Below are the code and all the weights of a small trained network. Each question names an input and a target symbol and asks about switching units off, where a switched-off unit gives its printed mean instead of its output.

import numpy as np


def w(rows, s, z=0):
    codes = np.array(rows[::2]) - 128.0
    scale = np.full(codes.shape[1], s)
    scale[-1] = z or s
    return codes * scale


def norm(h):
    return h / np.sqrt((h * h).mean(-1, keepdims=True) + 1e-5)


def f(y):
    return y / 2 * (1 + np.tanh(0.7978845608 * (y + 0.044715 * y**3)))


def softmax(a):
    e = np.exp(a - a.max(-1, keepdims=True))
    return e / e.sum(-1, keepdims=True)


def log_softmax(a):
    a = a - a.max(-1, keepdims=True)
    return a - np.log(np.exp(a).sum(-1, keepdims=True))


def net(x, mask):
    ids = ['ΓΔΛΠΣΩαβεζημξτ'.index(c) for c in x.split()]
    T = len(ids)
    res = E[ids] + P[:T]
    r = norm(res)
    for j in range(2):
        rows = slice(2 * j, 2 * j + 2)
        q, k, v = (r @ M[0][rows].T for M in (Q, K, V))
        z = softmax(np.where(np.tri(T) > 0, q @ k.T / 2**0.5, -1e9)) @ v
        o = O[0][rows]
        res = res + np.where(mask[j], z, o[:, -1]) @ o[:, :-1]
    y = f(norm(res) @ A[0][:, :-1].T + A[0][:, -1])
    res = res + np.where(mask[2:10], y, B[0][:, -1]) @ B[0][:, :-1]
    return log_softmax(norm(res)[-1] @ U[:, :-1].T + U[:, -1])


Q, K, V, O, A, B = {}, {}, {}, {}, {}, {}
E = w([
[110,75,102,115,219,139,49,130,172,183,94],'Γ',
[28,149,90,94,153,168,214,208,116,142,90],'Δ',
[169,47,123,168,111,78,104,155,105,143,47],'Λ',
[144,67,14,76,140,107,60,120,106,137,78],'Π',
[108,110,171,201,89,139,117,46,112,150,71],'Σ',
[115,41,71,172,72,198,123,88,178,75,142],'Ω',
[157,7,156,121,205,163,135,107,89,110,108],'α',
[175,92,95,79,83,111,154,134,36,69,216],'β',
[120,113,65,116,96,92,44,195,179,129,187],'ε',
[155,3,91,126,145,138,113,191,185,71,143],'ζ',
[132,136,54,105,188,151,114,48,88,88,170],'η',
[30,162,149,78,116,159,53,87,139,182,223],'μ',
[162,144,34,181,159,84,90,128,136,64,65],'ξ',
[125,126,149,218,157,129,85,148,194,93,137],'τ',
],0.0041)
P = w([
[64,167,168,104,132,96,201,141,124,131,143],'0',
[156,111,176,166,122,109,11,85,100,75,165],'1',
[122,130,203,143,124,107,21,113,90,42,137],'2',
[201,121,155,177,125,165,50,110,111,127,145],'3',
[130,102,60,204,181,154,251,162,121,223,147],'4',
[87,74,72,254,139,40,110,66,116,181,178],'5',
[95,161,130,95,128,147,233,131,178,163,93],'6',
[223,208,223,23,83,203,141,155,152,123,72],'7',
],0.0043)
Q[0] = w([
[84,55,122,228,161,94,3,135,27,86,183],'H0',
[77,92,78,160,140,45,195,93,156,172,152],'H0',
[136,216,165,18,114,209,247,206,193,111,39],'H1',
[47,122,113,122,138,63,221,121,148,157,133],'H1',
],0.0062)
K[0] = w([
[17,110,173,108,151,67,106,118,111,30,130],'H0',
[181,147,175,110,101,154,11,97,135,65,106],'H0',
[254,119,92,145,137,114,177,74,185,216,163],'H1',
[218,122,159,128,92,155,3,89,139,75,118],'H1',
],0.0068)
V[0] = w([
[122,157,97,75,223,166,85,195,123,152,88],'H0',
[100,146,134,174,118,236,159,152,101,92,126],'H0',
[151,2,169,44,142,176,164,135,69,139,150],'H1',
[113,80,153,140,119,136,115,192,214,136,140],'H1',
],0.0057)
O[0] = w([
[98,138,69,108,243,130,74,189,87,147,103,251],'H0',
[45,114,135,238,128,200,189,142,86,87,184,192],'H0',
[25,45,156,78,110,53,160,90,108,89,114,86],'H1',
[85,71,158,159,163,64,142,222,253,141,203,150],'H1',
],0.0053,0.003)
A[0] = w([
[225,157,159,30,96,53,150,45,229,132,129,218],'N0',
[138,152,200,231,60,189,175,74,182,131,172,81],'N1',
[113,104,140,171,138,112,41,117,94,74,144,158],'N2',
[168,115,31,88,149,156,103,84,84,150,62,158],'N3',
[121,157,133,143,31,177,161,2,2,113,47,3],'N4',
[213,108,123,171,153,75,161,107,131,68,62,189],'N5',
[68,104,129,157,110,28,191,135,142,41,112,237],'N6',
[67,120,125,144,141,122,151,225,33,183,98,141],'N7',
],0.0049,0.0024)
B[0] = w([
[128,93,58,183,32,128,201,194,87,235,84,154],'N0',
[74,170,123,98,125,53,160,94,171,78,17,143],'N1',
[162,172,133,45,95,65,219,116,188,177,111,200],'N2',
[91,103,108,108,105,199,121,107,179,46,103,201],'N3',
[142,129,66,121,228,38,197,181,125,162,214,128],'N4',
[110,141,200,101,102,254,117,98,128,228,146,164],'N5',
[232,118,134,158,140,250,63,140,95,123,141,202],'N6',
[67,131,103,174,45,125,147,138,107,169,92,253],'N7',
],0.005,0.0045)
U = w([
[83,101,140,90,248,87,65,155,184,186,82,130],'Γ',
[49,156,113,201,130,159,141,182,62,92,120,227],'Δ',
[166,104,176,128,3,134,141,135,113,232,94,72],'Λ',
[104,98,67,23,59,119,81,85,119,108,54,67],'Π',
[169,190,161,146,143,42,228,78,118,154,64,97],'Σ',
[115,98,165,161,60,150,174,80,213,7,151,111],'Ω',
[116,35,236,112,194,164,125,56,55,103,121,155],'α',
[202,109,114,99,83,101,197,134,53,95,213,129],'β',
[167,164,98,114,72,79,105,230,206,174,211,2],'ε',
[169,23,170,138,149,137,117,206,184,84,202,70],'ζ',
[132,170,79,65,225,141,178,41,84,102,185,98],'η',
[75,202,199,63,84,145,122,65,179,200,211,235],'μ',
[221,237,109,158,162,192,99,111,115,129,92,185],'ξ',
[154,202,209,214,182,83,143,170,224,122,130,79],'τ',
],0.0065,0.0018)

Each question gives the input, a string of symbols that net reads in full, and the target symbol t.
The units are the heads (2 rows each of Q, K, V and O) and the neurons (one row each of A and B). Each row of codes is followed by its name. A weight is (code - 128) times the scale printed after its matrix; where a second scale follows, it is the last column's (O, A, B and U).
mask holds one flag per unit, heads first, then neurons. A switched-off unit (its flag False) gives its mean, the last column of its rows in O or B, instead of its output. The means were averaged over made-up inputs and are rounded, as every weight is.
A unit's drop is (log p(t) with every unit on - log p(t) with that unit switched off) / (log p(t) with every unit on - log p(t) with every unit switched off).
The circuit of an input: a set's keep is (log p(t) with only the set's units on - log p(t) with every unit switched off) / (log p(t) with every unit on - log p(t) with every unit switched off). Starting from all 10 units, units are removed one at a time, each time the one whose removal leaves the highest keep (on an exact tie, the one counted first), for as long as the keep stays at least 0.8.
circuit, biggest first: the units of the circuit, biggest drop first
top k neurons: the k neurons with the biggest drops, biggest first
which heads matter: for each layer, one digit per head in row order, 1 if its drop is at least 0.15 and else 0, layers parted by /
input μ Δ ξ Ω, target Ω: top neuron => (N2)
input τ τ Σ, target τ: which heads matter => 01
input τ μ ζ η Π η Π, target η: which heads matter => 01
input Π Δ τ Δ α ξ Γ, target Δ: which heads matter => 10
input ξ Λ η Δ Π, target Π: top 2 neurons => (N3 N6)
input Π η Σ, target Π: which heads matter => 11
input Λ ξ Γ, target Λ: which heads matter => 10
input Λ ξ τ, target Λ: which heads matter => 10
input τ Ω Ω Γ, target τ: top 2 neurons => (N1 N6)
input η Λ Λ Ω, target η: circuit, biggest first => (H1 N4)
input Ω β β Π Δ Π ξ, target Π: circuit, biggest first => (H0 H1)
input η η η, target η: circuit, biggest first => (N4 H1)
input β ξ α Λ, target β: circuit, biggest first => (H1 N4 H0)
input Ω Π η ξ, target Ω: circuit, biggest first => (H0)
input ζ β α ε, target ζ: circuit, biggest first => (H1 N6)
input Ω ξ Λ Ω, target Ω: circuit, biggest first => (H0 N1)
input Γ ξ ξ, target Γ: circuit, biggest first => (H0 H1)
input τ Λ Π ζ Π Λ, target Π: circuit, biggest first => (H0 H1)
input Δ Λ Δ Ω ξ Λ ξ Λ, target ξ: top 2 neurons => (N7 N2)
input Γ ξ Δ Π Δ Δ η η, target η: top neuron => (N4)
input α Ω Ω Γ, target α: circuit, biggest first => (H1 N6)
input τ μ Δ ξ Λ ε Δ ξ, target Λ: top 2 neurons => (N0 N5)
input Γ α ξ Π ξ ε Γ, target Π: circuit, biggest first => (H1 H0 N3)
input Λ ξ Λ, target Λ: circuit, biggest first => (N0 H0)
input Λ Ω ξ, target Λ: circuit, biggest first => (H0 N0)
input Δ ξ Π Δ ζ Δ Δ Π, target ζ: circuit, biggest first => (H1 H0 N6)
input ξ Γ η, target ξ: circuit, biggest first => (H1)
input η Λ μ, target η: top 2 neurons => (N4 N7)
input α Δ Δ, target α: top 2 neurons => (N6 N0)
